Below are the code and all the weights of a small trained network. Each question names an input and a class and asks about switching units off, where a switched-off unit gives its printed mean instead of its output.

import numpy as np


def w(rows, s, z=0):
    codes = np.array(rows[::2]) - 128.0
    scale = np.full(codes.shape[1], s)
    scale[-1] = z or s
    return codes * scale


def norm(h):
    return h / np.sqrt((h * h).mean(-1, keepdims=True) + 1e-5)


def f(y):
    return np.maximum(y, 0)


def log_softmax(a):
    a = a - a.max(-1, keepdims=True)
    return a - np.log(np.exp(a).sum(-1, keepdims=True))


def net(x, mask):
    res = np.array(x, float).reshape(1, 8) / 4 @ E
    u = 0
    for l in range(3):
        y = f(norm(res) @ A[l][:, :-1].T + A[l][:, -1])
        res = res + np.where(mask[u : u + 4], y, B[l][:, -1]) @ B[l][:, :-1]
        u += 4
    return log_softmax(norm(res)[-1] @ U[:, :-1].T + U[:, -1])


A, B = {}, {}
E = w([
[178,178,81,140,120,100],'x0',
[109,123,125,123,140,122],'x1',
[127,131,128,127,129,128],'x2',
[133,131,129,129,127,126],'x3',
[82,172,168,246,174,151],'x4',
[133,129,130,129,125,132],'x5',
[160,80,171,127,158,52],'x6',
[174,105,140,120,172,168],'x7',
],0.011)
A[0] = w([
[103,104,125,114,212,131,120],'0.n1',
[30,146,129,138,20,96,74],'0.n2',
[27,176,143,136,29,56,3],'0.n3',
[78,104,61,171,35,2,61],'0.n4',
],0.0064,0.0048)
B[0] = w([
[251,128,134,170,68,159,206],'0.n1',
[154,127,174,130,127,163,235],'0.n2',
[205,38,143,169,129,254,196],'0.n3',
[212,35,129,116,158,158,254],'0.n4',
],0.012,0.0022)
A[1] = w([
[56,59,255,100,152,151,15],'1.n1',
[6,163,70,70,133,195,62],'1.n2',
[124,154,160,178,173,136,249],'1.n3',
[176,165,49,166,168,69,13],'1.n4',
],0.0077,0.0018)
B[1] = w([
[107,130,60,185,70,118,240],'1.n1',
[193,189,110,142,26,116,194],'1.n2',
[146,116,94,51,113,120,254],'1.n3',
[150,70,90,249,152,158,197],'1.n4',
],0.012,0.0039)
A[2] = w([
[128,97,210,146,156,5,121],'2.n1',
[86,171,172,218,180,125,86],'2.n2',
[140,66,46,132,92,149,253],'2.n3',
[134,136,134,102,175,156,88],'2.n4',
],0.016,0.003)
B[2] = w([
[128,234,73,120,32,243,165],'2.n1',
[30,146,171,45,170,66,157],'2.n2',
[81,137,188,178,162,75,249],'2.n3',
[129,10,113,168,187,187,134],'2.n4',
],0.011,0.016)
U = w([
[161,178,77,123,82,170,75],'0',
[150,131,141,133,130,104,250],'1',
[131,119,101,154,133,90,157],'2',
[118,140,116,4,158,80,188],'3',
[160,70,134,138,156,177,4],'4',
],0.016,0.0029)

Each question gives the input, the list of numbers given to net, and the class t.
The units are the neurons (one row each of A and B). Each row of codes is followed by its name. A weight is (code - 128) times the scale printed after its matrix; where a second scale follows, it is the last column's (A, B and U).
mask holds one flag per neuron, layer by layer. A switched-off neuron (its flag False) gives its mean, the last column of its row in B, instead of its output. The means were averaged over made-up inputs and are rounded, as every weight is.
A unit's drop is (log p(t) with every unit on - log p(t) with that unit switched off) / (log p(t) with every unit on - log p(t) with every unit switched off).
The circuit of an input: a set's keep is (log p(t) with only the set's units on - log p(t) with every unit switched off) / (log p(t) with every unit on - log p(t) with every unit switched off). Starting from all 12 units, units are removed one at a time, each time the one whose removal leaves the highest keep (on an exact tie, the one counted first), for as long as the keep stays at least 0.8.
units of the circuit, in order: the units of the circuit, biggest drop first
unit that matters most: the unit with the biggest drop
top k neurons: the k neurons with the biggest drops, biggest first
top k neurons in layer l: the k neurons of layer l with the biggest drops, biggest first
drop when u is switched off: that unit's drop, to one decimal
input [0,8,1,6,-8,-4,8,4], class 0: top neuron in layer 1 => 1.n3
input [2,-6,4,-5,-2,7,3,-7], class 4: units of the circuit, in order => 0.n4; 0.n3
input [-7,-7,-3,-5,-7,1,3,-5], class 2: top 2 neurons in layer 1 => 1.n1; 1.n3
input [-3,-6,0,-3,4,8,5,3], class 0: units of the circuit, in order => 2.n1; 2.n3
input [0,0,-1,7,-5,-6,-6,-6], class 1: units of the circuit, in order => 2.n3; 2.n1; 0.n3
input [-8,-3,8,-5,5,5,8,2], class 0: top 2 neurons in layer 1 => 1.n4; 1.n3
input [8,7,-1,4,-8,4,8,6], class 0: top 2 neurons => 2.n1; 2.n2
input [-8,1,-1,-4,1,6,-1,8], class 2: units of the circuit, in order => 1.n1; 2.n3
input [0,-4,-4,-1,8,3,-5,-6], class 3: top 2 neurons in layer 1 => 1.n1; 1.n4
input [8,-3,8,7,0,-1,-4,-2], class 2: units of the circuit, in order => 1.n4; 2.n1
input [-2,-2,-5,1,5,5,-4,-7], class 4: top 2 neurons in layer 2 => 2.n1; 2.n3
input [2,2,4,-5,-5,-3,-2,2], class 1: top 3 neurons => 1.n3; 2.n3; 2.n2
input [7,1,-1,5,-3,2,4,-8], class 4: top 2 neurons => 0.n4; 0.n3
input [-8,6,-8,6,-4,2,1,1], class 2: units of the circuit, in order => 1.n1
input [7,2,5,2,1,-2,7,-5], class 0: top 2 neurons => 2.n1; 1.n1
input [4,-1,2,6,-3,-3,-5,-5], class 1: top 2 neurons in layer 2 => 2.n3; 2.n1
input [-4,-3,-2,4,5,-4,5,-4], class 0: top 2 neurons => 2.n1; 1.n4
input [3,-8,-7,0,-2,6,-6,-7], class 4: top 4 neurons => 0.n3; 0.n4; 2.n1; 0.n2
input [0,2,1,5,8,6,-5,5], class 3: top 2 neurons in layer 2 => 2.n2; 2.n3
input [0,5,6,-2,8,1,-5,-6], class 3: units of the circuit, in order => 2.n2
input [-5,-7,1,-4,-7,7,8,2], class 0: top 3 neurons => 2.n1; 1.n3; 2.n2
input [-6,-7,-5,7,-8,0,8,8], class 0: top 2 neurons in layer 1 => 1.n3; 1.n4
input [8,8,8,-5,-8,-5,-7,-6], class 2: top 2 neurons => 2.n1; 2.n3
input [2,8,-1,-3,-3,-8,-6,-8], class 4: top 2 neurons => 0.n3; 0.n4
input [-1,7,-3,-3,6,-5,0,-5], class 3: top 3 neurons => 2.n2; 1.n2; 1.n4
input [5,8,3,4,-5,-2,-3,-1], class 2: top 2 neurons in layer 1 => 1.n4; 1.n3
input [8,3,-6,-6,0,-1,-3,7], class 2: unit that matters most => 1.n4
input [-8,0,-8,7,0,-6,-4,4], class 2: drop when 2.n1 is switched off => 0.2
input [2,7,8,5,-1,1,6,3], class 0: drop when 2.n1 is switched off => 0.7
input [-7,3,-5,1,-1,5,7,-3], class 0: drop when 2.n3 is switched off => 0.0
